Here is a tiny trained network, its code and every weight. The questions are about switching its units off for an input and a target symbol, where a switched-off unit gives its printed mean instead of its output.

import numpy as np


def w(rows, s, z=0):
    codes = np.array(rows[::2]) - 128.0
    scale = np.full(codes.shape[1], s)
    scale[-1] = z or s
    return codes * scale


def f(y):
    return y / 2 * (1 + np.tanh(0.7978845608 * (y + 0.044715 * y**3)))


def softmax(a):
    e = np.exp(a - a.max(-1, keepdims=True))
    return e / e.sum(-1, keepdims=True)


def log_softmax(a):
    a = a - a.max(-1, keepdims=True)
    return a - np.log(np.exp(a).sum(-1, keepdims=True))


def net(x, mask):
    ids = ['αδεζηθμξπφψω'.index(c) for c in x.split()]
    T = len(ids)
    res = E[ids] + P[:T]
    u = 0
    for l in range(2):
        q, k, v = (res @ M[l].T for M in (Q, K, V))
        z = softmax(np.where(np.tri(T) > 0, q @ k.T / 3**0.5, -1e9)) @ v
        res = res + np.where(mask[u], z, O[l][:, -1]) @ O[l][:, :-1]
        u += 1
        y = f(res @ A[l][:, :-1].T + A[l][:, -1])
        res = res + np.where(mask[u : u + 12], y, B[l][:, -1]) @ B[l][:, :-1]
        u += 12
    return log_softmax(res[-1] @ U[:, :-1].T + U[:, -1])


Q, K, V, O, A, B = {}, {}, {}, {}, {}, {}
E = w([
[140,238,51,147,182,107,193],'α',
[60,70,193,128,167,107,76],'δ',
[206,124,60,172,193,162,112],'ε',
[120,140,17,107,65,96,154],'ζ',
[175,95,103,137,75,77,129],'η',
[203,124,160,146,161,143,45],'θ',
[197,249,82,205,166,160,127],'μ',
[15,140,118,97,128,80,150],'ξ',
[109,80,42,111,140,157,78],'π',
[127,180,185,127,72,79,105],'φ',
[146,33,121,165,248,89,184],'ψ',
[70,145,148,223,82,163,243],'ω',
],0.019)
P = w([
[199,74,141,76,138,15,129],'0',
[171,43,176,79,102,178,211],'1',
[154,103,129,101,124,45,94],'2',
[144,81,170,96,115,178,179],'3',
[121,127,123,121,122,64,74],'4',
[116,108,166,107,131,178,161],'5',
[94,147,121,136,121,80,60],'6',
[98,127,162,117,142,182,145],'7',
[67,165,120,151,129,97,49],'8',
[75,144,161,128,150,188,132],'9',
[36,180,120,168,137,109,39],'10',
[57,156,159,137,162,192,125],'11',
[7,190,120,191,146,116,27],'12',
],0.013)
Q[0] = w([
[3,72,172,28,95,90,120],'L0H1',
[79,189,72,150,102,85,237],'L0H1',
[125,94,13,78,146,171,104],'L0H1',
],0.012)
K[0] = w([
[74,115,152,66,102,114,118],'L0H1',
[101,184,74,128,90,99,204],'L0H1',
[106,89,4,80,160,164,112],'L0H1',
],0.017)
V[0] = w([
[12,194,101,226,177,149,68],'L0H1',
[82,4,75,150,220,73,155],'L0H1',
[54,224,124,185,118,205,81],'L0H1',
],0.0039)
O[0] = w([
[234,53,136,74,148,52,213,227],'L0H1',
[253,197,75,233,38,118,79,252],'L0H1',
[238,80,129,87,39,155,63,132],'L0H1',
],0.0059,0.0021)
A[0] = w([
[73,186,99,109,131,149,151,196],'L0N1',
[153,38,112,112,118,192,106,27],'L0N2',
[106,149,96,187,142,70,134,253],'L0N3',
[171,124,82,147,123,97,132,77],'L0N4',
[128,61,99,121,151,103,167,107],'L0N5',
[206,80,90,22,122,79,98,94],'L0N6',
[172,1,146,179,97,116,158,91],'L0N7',
[136,81,170,156,35,165,170,66],'L0N8',
[187,111,182,77,143,187,174,114],'L0N9',
[81,171,101,182,112,113,73,107],'L0N10',
[206,107,66,127,88,168,186,52],'L0N11',
[80,162,80,166,88,78,97,12],'L0N12',
],0.012,0.0033)
B[0] = w([
[125,116,79,175,117,152,125,173],'L0N1',
[72,160,169,213,125,116,122,156],'L0N2',
[162,100,120,114,86,123,47,254],'L0N3',
[60,116,197,82,146,124,132,173],'L0N4',
[82,117,117,79,129,111,156,162],'L0N5',
[129,141,167,141,103,39,151,173],'L0N6',
[99,144,132,77,254,77,145,183],'L0N7',
[128,139,123,103,128,117,27,159],'L0N8',
[151,127,101,174,216,215,130,151],'L0N9',
[139,152,77,127,183,191,108,187],'L0N10',
[90,198,155,94,110,87,190,171],'L0N11',
[194,153,184,168,224,127,124,186],'L0N12',
],0.0099,0.0079)
Q[1] = w([
[46,255,184,171,132,138,108],'L1H1',
[182,150,182,156,72,96,179],'L1H1',
[180,75,147,70,119,44,179],'L1H1',
],0.0064)
K[1] = w([
[82,157,183,139,10,254,115],'L1H1',
[83,138,77,97,133,148,56],'L1H1',
[185,106,162,140,114,3,90],'L1H1',
],0.0082)
V[1] = w([
[252,136,131,228,39,20,82],'L1H1',
[70,131,101,78,187,188,126],'L1H1',
[98,118,42,122,205,134,94],'L1H1',
],0.0038)
O[1] = w([
[109,166,181,51,4,69,195,77],'L1H1',
[164,111,190,91,19,101,16,185],'L1H1',
[185,150,76,233,3,112,188,253],'L1H1',
],0.0058,0.0028)
A[1] = w([
[144,129,157,105,138,79,99,10],'L1N1',
[181,135,174,156,66,228,170,99],'L1N2',
[137,100,185,122,113,186,118,122],'L1N3',
[170,139,108,174,63,114,129,240],'L1N4',
[249,176,113,153,109,154,110,1],'L1N5',
[125,133,160,145,59,144,32,191],'L1N6',
[154,138,116,147,183,109,67,118],'L1N7',
[109,131,28,132,66,128,62,59],'L1N8',
[166,114,139,206,159,202,122,51],'L1N9',
[195,50,136,150,151,114,100,160],'L1N10',
[59,38,148,140,117,157,152,115],'L1N11',
[88,72,178,165,90,102,205,153],'L1N12',
],0.011,0.0032)
B[1] = w([
[128,106,132,136,109,98,178,171],'L1N1',
[215,87,124,109,110,108,75,140],'L1N2',
[143,124,120,128,80,157,122,132],'L1N3',
[62,95,154,72,151,145,118,163],'L1N4',
[90,86,113,143,127,97,114,181],'L1N5',
[152,117,65,99,162,105,157,198],'L1N6',
[160,115,131,88,101,173,142,248],'L1N7',
[155,124,198,111,168,157,155,172],'L1N8',
[116,166,170,135,97,57,163,190],'L1N9',
[81,197,130,122,93,152,125,199],'L1N10',
[105,49,141,149,114,113,140,145],'L1N11',
[125,98,119,204,136,251,104,136],'L1N12',
],0.011,0.012)
U = w([
[200,76,36,59,155,175,12,215],'α',
[146,152,2,124,108,140,199,141],'δ',
[104,78,244,84,159,121,72,2],'ε',
[214,66,116,136,145,117,152,96],'ζ',
[79,138,70,194,130,104,60,178],'η',
[83,160,153,35,77,173,218,53],'θ',
[125,142,205,107,85,143,120,88],'μ',
[121,178,162,131,157,120,182,71],'ξ',
[157,74,130,102,204,117,161,39],'π',
[147,62,106,101,68,170,187,174],'φ',
[54,112,105,62,96,5,104,180],'ψ',
[128,187,155,81,211,167,34,107],'ω',
],0.0081,0.0046)

Each question gives the input, a string of symbols that net reads in full, and the target symbol t.
The units are the heads (3 rows each of Q, K, V and O) and the neurons (one row each of A and B). Each row of codes is followed by its name. A weight is (code - 128) times the scale printed after its matrix; where a second scale follows, it is the last column's (O, A, B and U).
mask holds one flag per unit, layer by layer, with each layer's heads first. A switched-off unit (its flag False) gives its mean, the last column of its rows in O or B, instead of its output. The means were averaged over made-up inputs and are rounded, as every weight is.
A unit's drop is (log p(t) with every unit on - log p(t) with that unit switched off) / (log p(t) with every unit on - log p(t) with every unit switched off).
The circuit of an input: a set's keep is (log p(t) with only the set's units on - log p(t) with every unit switched off) / (log p(t) with every unit on - log p(t) with every unit switched off). Starting from the 12 units with the biggest drops (on a tie, the unit counted first), units are removed one at a time, each time the one whose removal leaves the highest keep (on an exact tie, the one counted first), for as long as the keep stays at least 0.8.
circuit, biggest first: the units of the circuit, biggest drop first
most important unit: the unit with the biggest drop
k most important neurons of layer l: the k neurons of layer l with the biggest drops, biggest first
drop of u: that unit's drop, to one decimal
input ε α π δ ξ θ φ φ ω, target ψ: circuit, biggest first -> (L0N8; L0H1; L0N7)
input ψ φ α η ψ φ δ ω ψ θ ω μ η, target α: 4 most important neurons of layer 0 -> (L0N3; L0N10; L0N2; L0N1)
input π ξ μ ε ψ ψ ψ μ π θ π η θ, target α: circuit, biggest first -> (L1N6)
input ζ ζ φ ξ φ μ δ α π, target ψ: circuit, biggest first -> (L0H1; L0N6)
input π ε π π φ η η ξ π, target ω: circuit, biggest first -> (L1N8; L0N10)
input π π ω π ε π ε φ α ε π, target ω: 2 most important neurons of layer 0 -> (L0N12; L0N10)
input ψ ζ η π ζ, target α: circuit, biggest first -> (L0H1; L0N3; L0N10)
input δ ζ ξ θ, target μ: 4 most important neurons of layer 1 -> (L1N9; L1N10; L1N3; L1N2)
input δ φ θ μ ω δ ε ζ α, target ψ: 4 most important neurons of layer 0 -> (L0N6; L0N9; L0N3; L0N10)
input ζ α ω ζ ξ η φ ε α, target α: 2 most important neurons of layer 1 -> (L1N7; L1N5)
input ε π α η, target ψ: 2 most important neurons of layer 1 -> (L1N7; L1N8)
input μ ξ δ ξ π π η α θ ζ, target θ: 4 most important neurons of layer 0 -> (L0N7; L0N11; L0N9; L0N2)
input ξ μ δ ξ μ, target α: 2 most important neurons of layer 1 -> (L1N7; L1N6)
input π ψ π ξ δ π ξ ψ δ, target α: most important unit -> L1N6
input α ω φ ε π, target ψ: 2 most important neurons of layer 0 -> (L0N6; L0N9)
input π μ ψ θ ψ η, target ψ: 2 most important neurons of layer 1 -> (L1N7; L1N12)
input φ φ θ ζ ψ α ε ω θ φ ψ μ, target ζ: 2 most important neurons of layer 1 -> (L1N2; L1N9)
input ψ θ θ η η ε ψ μ ξ ζ, target θ: 2 most important neurons of layer 0 -> (L0N11; L0N7)
input η π φ φ ε ω θ ξ ψ ξ ω ω ψ, target α: 2 most important neurons of layer 1 -> (L1N9; L1N7)
input δ ω η δ φ ω θ θ δ, target ω: circuit, biggest first -> (L0N10)
input θ ε ψ, target ψ: 2 most important neurons of layer 0 -> (L0N3; L0N5)
input α η ζ ψ π η ψ ψ α, target α: drop of L0N3 -> 0.4
input ξ ψ μ θ ψ ω η δ α π, target η: drop of L0N3 -> 0.5
input η ζ θ μ, target ζ: drop of L0N8 -> 0.1
input π θ ψ ε η ζ ε μ δ ε α, target ψ: drop of L0H1 -> 2.0
